Below are the code and all the weights of a small trained network. Each question names an input and a target symbol and asks about switching units off, where a switched-off unit gives its printed mean instead of its output.

import numpy as np


def w(rows, s, z=0):
    codes = np.array(rows[::2]) - 128.0
    scale = np.full(codes.shape[1], s)
    scale[-1] = z or s
    return codes * scale


def f(y):
    return y / 2 * (1 + np.tanh(0.7978845608 * (y + 0.044715 * y**3)))


def softmax(a):
    e = np.exp(a - a.max(-1, keepdims=True))
    return e / e.sum(-1, keepdims=True)


def log_softmax(a):
    a = a - a.max(-1, keepdims=True)
    return a - np.log(np.exp(a).sum(-1, keepdims=True))


def net(x, mask):
    ids = ['ΓΔΘΞΠΦΨαβεζηλμσ'.index(c) for c in x.split()]
    T = len(ids)
    res = E[ids] + P[:T]
    u = 0
    for l in range(2):
        q, k, v = (res @ M[l].T for M in (Q, K, V))
        z = softmax(np.where(np.tri(T) > 0, q @ k.T / 4**0.5, -1e9)) @ v
        res = res + np.where(mask[u], z, O[l][:, -1]) @ O[l][:, :-1]
        u += 1
        y = f(res @ A[l][:, :-1].T + A[l][:, -1])
        res = res + np.where(mask[u : u + 12], y, B[l][:, -1]) @ B[l][:, :-1]
        u += 12
    return log_softmax(res[-1] @ U[:, :-1].T + U[:, -1])


Q, K, V, O, A, B = {}, {}, {}, {}, {}, {}
E = w([
[130,129,77,82,93],'Γ',
[130,4,117,89,121],'Δ',
[108,139,152,119,90],'Θ',
[175,140,140,116,189],'Ξ',
[107,161,138,116,144],'Π',
[110,142,79,190,161],'Φ',
[102,155,119,115,86],'Ψ',
[153,172,155,129,125],'α',
[73,74,97,100,155],'β',
[151,166,114,127,110],'ε',
[95,111,129,101,208],'ζ',
[188,140,148,139,134],'η',
[192,50,137,124,96],'λ',
[127,118,168,125,151],'μ',
[161,81,109,102,93],'σ',
],0.025)
P = w([
[34,42,152,76,166],'0',
[25,32,156,78,158],'1',
[55,34,157,73,160],'2',
[44,32,158,71,154],'3',
[38,8,153,81,150],'4',
[52,45,155,67,154],'5',
[37,30,153,67,152],'6',
[58,17,153,79,141],'7',
[51,18,155,70,153],'8',
[33,3,155,68,146],'9',
[36,14,158,93,147],'10',
[30,17,130,104,143],'11',
],0.0029)
Q[0] = w([
[150,148,187,9,135],'0.h1',
[145,152,139,82,104],'0.h1',
[149,78,99,27,138],'0.h1',
[148,254,245,91,119],'0.h1',
],0.029)
K[0] = w([
[90,151,166,211,147],'0.h1',
[125,139,150,186,99],'0.h1',
[120,144,212,157,144],'0.h1',
[95,138,70,254,124],'0.h1',
],0.035)
V[0] = w([
[132,131,120,81,129],'0.h1',
[119,125,127,140,120],'0.h1',
[102,138,101,191,132],'0.h1',
[172,133,158,2,113],'0.h1',
],0.0059)
O[0] = w([
[106,129,132,159,97,145],'0.h1',
[123,145,128,113,130,111],'0.h1',
[133,147,124,57,142,2],'0.h1',
[90,93,132,253,79,248],'0.h1',
],0.0047,0.0007)
A[0] = w([
[118,213,166,148,128,44],'0.n1',
[169,154,166,95,99,30],'0.n2',
[133,221,112,81,165,50],'0.n3',
[109,115,255,215,98,110],'0.n4',
[85,158,166,198,34,66],'0.n5',
[109,194,105,166,58,2],'0.n6',
[175,125,177,116,79,45],'0.n7',
[75,164,158,253,98,26],'0.n8',
[83,173,179,155,86,135],'0.n9',
[150,141,209,17,108,48],'0.n10',
[128,140,129,132,127,37],'0.n11',
[107,107,144,187,63,73],'0.n12',
],0.011,0.0066)
B[0] = w([
[168,118,95,96,115,97],'0.n1',
[107,146,106,108,143,91],'0.n2',
[160,94,143,192,119,121],'0.n3',
[153,87,105,212,164,253],'0.n4',
[70,120,75,145,101,118],'0.n5',
[101,70,143,86,116,108],'0.n6',
[114,121,104,166,83,98],'0.n7',
[116,141,199,116,97,108],'0.n8',
[115,104,6,174,159,161],'0.n9',
[61,125,114,198,100,170],'0.n10',
[120,140,106,27,146,75],'0.n11',
[109,112,100,99,111,106],'0.n12',
],0.019,0.0031)
Q[1] = w([
[199,82,26,118,175],'1.h1',
[147,70,4,120,164],'1.h1',
[168,41,88,102,86],'1.h1',
[124,126,163,126,239],'1.h1',
],0.026)
K[1] = w([
[59,202,207,205,145],'1.h1',
[37,250,203,183,108],'1.h1',
[59,124,203,152,80],'1.h1',
[121,93,75,167,239],'1.h1',
],0.024)
V[1] = w([
[168,83,108,94,108],'1.h1',
[120,173,125,148,147],'1.h1',
[144,156,34,104,253],'1.h1',
[90,157,207,169,73],'1.h1',
],0.0075)
O[1] = w([
[130,101,148,90,119,91],'1.h1',
[131,159,98,145,137,123],'1.h1',
[154,79,3,93,187,251],'1.h1',
[115,178,173,176,97,68],'1.h1',
],0.0078,0.0025)
A[1] = w([
[183,88,126,82,79,2],'1.n1',
[181,140,143,110,164,96],'1.n2',
[108,244,117,145,188,79],'1.n3',
[78,183,87,84,112,57],'1.n4',
[114,154,159,83,116,44],'1.n5',
[172,238,107,80,92,160],'1.n6',
[215,154,90,138,97,151],'1.n7',
[87,202,153,58,193,10],'1.n8',
[95,129,163,122,95,12],'1.n9',
[191,189,155,118,179,22],'1.n10',
[169,172,126,68,51,120],'1.n11',
[123,203,109,5,74,36],'1.n12',
],0.015,0.0077)
B[1] = w([
[180,64,36,149,148,182],'1.n1',
[115,102,165,151,88,164],'1.n2',
[165,152,73,71,156,148],'1.n3',
[122,45,200,186,80,154],'1.n4',
[126,98,49,254,100,117],'1.n5',
[26,88,154,171,122,242],'1.n6',
[137,178,161,149,83,253],'1.n7',
[185,197,179,112,84,129],'1.n8',
[194,152,139,91,136,149],'1.n9',
[122,44,131,93,87,120],'1.n10',
[186,157,134,75,178,242],'1.n11',
[146,154,86,84,35,202],'1.n12',
],0.023,0.0027)
U = w([
[125,148,62,65,34,182],'Γ',
[115,70,71,89,120,53],'Δ',
[70,155,2,172,90,42],'Θ',
[138,69,189,55,109,134],'Ξ',
[124,211,35,88,179,145],'Π',
[139,136,105,113,114,104],'Φ',
[92,79,109,141,62,48],'Ψ',
[175,230,67,187,97,87],'α',
[19,85,116,16,182,136],'β',
[35,212,150,135,103,253],'ε',
[172,183,181,83,148,178],'ζ',
[194,159,160,163,59,104],'η',
[172,131,66,173,68,37],'λ',
[151,118,157,197,216,168],'μ',
[210,132,117,90,132,105],'σ',
],0.0065,0.0063)

Each question gives the input, a string of symbols that net reads in full, and the target symbol t.
The units are the heads (4 rows each of Q, K, V and O) and the neurons (one row each of A and B). Each row of codes is followed by its name. A weight is (code - 128) times the scale printed after its matrix; where a second scale follows, it is the last column's (O, A, B and U).
mask holds one flag per unit, layer by layer, with each layer's heads first. A switched-off unit (its flag False) gives its mean, the last column of its rows in O or B, instead of its output. The means were averaged over made-up inputs and are rounded, as every weight is.
A unit's drop is (log p(t) with every unit on - log p(t) with that unit switched off) / (log p(t) with every unit on - log p(t) with every unit switched off).
The circuit of an input: a set's keep is (log p(t) with only the set's units on - log p(t) with every unit switched off) / (log p(t) with every unit on - log p(t) with every unit switched off). Starting from the 12 units with the biggest drops (on a tie, the unit counted first), units are removed one at a time, each time the one whose removal leaves the highest keep (on an exact tie, the one counted first), for as long as the keep stays at least 0.8.
units of the circuit, in order: the units of the circuit, biggest drop first
most important unit: the unit with the biggest drop
k most important neurons: the k neurons with the biggest drops, biggest first
top k neurons in layer l: the k neurons of layer l with the biggest drops, biggest first
drop of u: that unit's drop, to one decimal
input μ μ Θ μ Γ μ Π Π μ μ Ψ, target Ψ: 4 most important neurons	(1.n4 0.n9 0.n5 0.n4)
input Θ μ μ β η Φ, target Π: units of the circuit, in order	(1.n3 0.n4)
input β ε Ξ Φ Θ Θ μ Δ β, target ε: units of the circuit, in order	(1.h1 0.n10)
input ε μ β μ Φ, target Π: 4 most important neurons	(1.n3 1.n6 0.n4 1.n4)
input μ μ Ψ μ Γ ε Φ μ Γ, target ε: 2 most important neurons	(1.n6 1.n1)
input μ Δ Θ β Θ μ Ξ Φ σ, target ζ: 3 most important neurons	(0.n8 1.n11 0.n4)
input Γ Θ η Ψ Ψ μ ε ε ε σ Ξ Δ, target Δ: units of the circuit, in order	(1.n1 0.n4 0.n10 1.n7)
input ε μ η ε ε Γ η α λ Ψ Π Φ, target η: units of the circuit, in order	(0.n8 1.h1 1.n9 0.h1)
input μ Π Γ Θ Π, target Π: units of the circuit, in order	(1.n3 0.n9 1.h1)
input Π μ β μ Φ μ Γ β, target ε: 2 most important neurons	(1.n11 1.n1)
input μ μ ε Γ η μ ε ε Φ η β μ, target ε: 3 most important neurons	(0.n10 0.n4 0.n9)
input μ Ξ Π Γ Φ, target ε: units of the circuit, in order	(0.n8 0.h1)
input λ μ Ψ μ σ Π, target Π: units of the circuit, in order	(0.n9 1.n3 1.h1)
input μ β ε ε Γ μ Π Δ μ Γ Γ, target Γ: units of the circuit, in order	(0.n4 1.n12 0.n9)
input Π Φ Γ Ψ η μ Φ ε, target ε: 3 most important neurons	(0.n4 0.n9 1.n1)
input β Φ μ λ μ μ σ, target ζ: 2 most important neurons	(1.n11 0.n4)
input Π μ ε μ μ Δ, target Δ: 4 most important neurons	(1.n1 0.n4 0.n9 1.n7)
input μ Γ λ ε, target ε: most important unit	1.n6
input μ σ Γ ε Ξ μ μ α Θ Ξ Π Ξ, target Ξ: most important neuron	(1.n10)
input μ λ Γ σ μ μ μ Φ ε, target ζ: most important unit	0.h1
input μ Π β σ Δ Π β Γ μ Θ σ, target σ: 2 most important neurons	(0.n4 0.n9)
input Ξ Φ ε μ α Γ Θ Ξ λ, target η: 2 most important neurons	(1.n7 0.n7)
input Φ μ Π Ξ Γ, target ε: 3 most important neurons	(1.n6 0.n10 1.n1)
input Θ Φ λ, target η: 2 most important neurons	(0.n8 1.n7)
input α Π β Π Θ Π Θ Γ Γ ζ, target ζ: top 3 neurons in layer 0	(0.n4 0.n9 0.n10)
input β Θ μ Γ Φ μ, target ε: drop of 0.n9	0.2
input Γ ε Ψ β μ Ξ Ψ Γ, target Γ: drop of 0.n9	1.0
input μ α Γ α ε μ Φ, target ε: drop of 0.n8	2.3
